Below is a small trained network, with its code and all its weights. Each question gives an input and a class and asks what happens when units are switched off, that is, made to give their printed mean instead of their output.

import numpy as np


def w(rows, s, z=0):
    codes = np.array(rows[::2]) - 128.0
    scale = np.full(codes.shape[1], s)
    scale[-1] = z or s
    return codes * scale


def f(y):
    return np.maximum(y, 0)


def log_softmax(a):
    a = a - a.max(-1, keepdims=True)
    return a - np.log(np.exp(a).sum(-1, keepdims=True))


def net(x, mask):
    res = np.array(x, float).reshape(1, 6) / 4 @ E
    y = f(res @ A[0][:, :-1].T + A[0][:, -1])
    res = res + np.where(mask, y, B[0][:, -1]) @ B[0][:, :-1]
    return log_softmax(res[-1] @ U[:, :-1].T + U[:, -1])


A, B = {}, {}
E = w([
[107,158,196,86,15,237,51,140,96],'x0',
[128,120,141,138,120,135,148,140,153],'x1',
[131,122,136,127,126,128,136,134,136],'x2',
[75,16,54,113,135,163,41,119,230],'x3',
[129,137,121,124,132,124,115,127,127],'x4',
[129,155,89,75,59,112,210,11,197],'x5',
],0.011)
A[0] = w([
[180,191,139,159,119,81,203,98,94,47],'n0',
[151,162,201,141,115,131,106,187,72,122],'n1',
[155,97,121,149,245,83,146,167,120,158],'n2',
[162,164,121,80,103,133,141,105,159,82],'n3',
[125,97,77,123,142,100,122,99,167,94],'n4',
[115,160,155,148,132,149,88,125,122,86],'n5',
[135,133,104,157,111,129,137,131,116,134],'n6',
[117,92,84,110,161,98,116,93,192,94],'n7',
[105,134,155,96,53,168,81,93,153,10],'n8',
[121,128,92,135,117,106,151,113,151,130],'n9',
[79,70,111,151,139,156,55,140,169,114],'n10',
[117,100,139,99,131,136,72,149,165,38],'n11',
[121,85,124,176,218,125,75,210,126,50],'n12',
[94,76,66,149,149,103,138,107,172,103],'n13',
[111,167,156,131,91,143,84,127,161,153],'n14',
[86,57,93,134,109,173,79,148,141,39],'n15',
[135,161,137,84,73,166,165,87,113,8],'n16',
[176,134,123,191,211,73,151,142,122,59],'n17',
],0.012,0.015)
B[0] = w([
[99,91,32,27,121,127,160,67,218,205],'n0',
[131,96,189,212,211,154,54,212,71,249],'n1',
[116,164,122,64,54,43,208,83,115,242],'n2',
[150,155,168,125,116,81,170,81,132,168],'n3',
[131,88,123,166,198,168,76,179,140,179],'n4',
[142,116,131,165,149,131,163,153,106,155],'n5',
[109,116,134,120,92,148,96,108,119,140],'n6',
[108,60,147,167,177,183,88,156,122,197],'n7',
[114,82,12,26,157,104,130,2,235,188],'n8',
[141,97,106,142,150,135,103,112,123,171],'n9',
[129,152,102,98,86,60,173,82,133,233],'n10',
[106,141,175,142,76,124,158,125,83,158],'n11',
[117,115,72,47,116,113,129,41,202,211],'n12',
[139,84,108,168,180,193,74,178,136,198],'n13',
[143,151,180,109,115,116,142,155,104,210],'n14',
[171,226,219,112,27,66,215,128,71,194],'n15',
[141,188,224,183,96,107,158,190,28,170],'n16',
[155,192,193,159,62,102,146,127,64,195],'n17',
],0.0093,0.014)
U = w([
[120,185,189,128,83,55,148,124,56,190],'0',
[102,78,27,69,145,75,136,67,202,145],'1',
[109,59,133,201,245,177,62,188,103,2],'2',
],0.011,0.0015)

Each question gives the input, the list of numbers given to net, and the class t.
The units are the neurons (one row each of A and B). Each row of codes is followed by its name. A weight is (code - 128) times the scale printed after its matrix; where a second scale follows, it is the last column's (A, B and U).
mask holds one flag per neuron, in row order. A switched-off neuron (its flag False) gives its mean, the last column of its row in B, instead of its output. The means were averaged over made-up inputs and are rounded, as every weight is.
A unit's drop is (log p(t) with every unit on - log p(t) with that unit switched off) / (log p(t) with every unit on - log p(t) with every unit switched off).
The circuit of an input: a set's keep is (log p(t) with only the set's units on - log p(t) with every unit switched off) / (log p(t) with every unit on - log p(t) with every unit switched off). Starting from the 12 units with the biggest drops (on a tie, the unit counted first), units are removed one at a time, each time the one whose removal leaves the highest keep (on an exact tie, the one counted first), for as long as the keep stays at least 0.8.
units of the circuit, in order: the units of the circuit, biggest drop first
k most important neurons: the k neurons with the biggest drops, biggest first
drop when u is switched off: that unit's drop, to one decimal
input [0,-5,-1,1,7,4], class 2: units of the circuit, in order => [n2; n10]
input [6,6,6,1,-5,1], class 1: units of the circuit, in order => [n8]
input [-8,-8,-1,1,-1,-8], class 1: 4 most important neurons => [n12; n15; n16; n1]
input [5,4,7,-7,2,0], class 2: units of the circuit, in order => [n1; n2]
input [-8,5,-8,1,8,-8], class 1: 2 most important neurons => [n12; n15]
input [3,2,3,7,-4,-2], class 0: 3 most important neurons => [n15; n0; n11]
input [-1,-6,4,-4,6,1], class 1: 2 most important neurons => [n0; n15]
input [1,-4,5,5,-2,-5], class 0: drop when n8 is switched off => 1.6
input [6,2,3,7,-4,-6], class 0: drop when n15 is switched off => 3.0
input [-7,-6,-7,8,-3,3], class 2: drop when n14 is switched off => 0.0
input [0,-7,-7,-4,0,6], class 1: 2 most important neurons => [n0; n15]
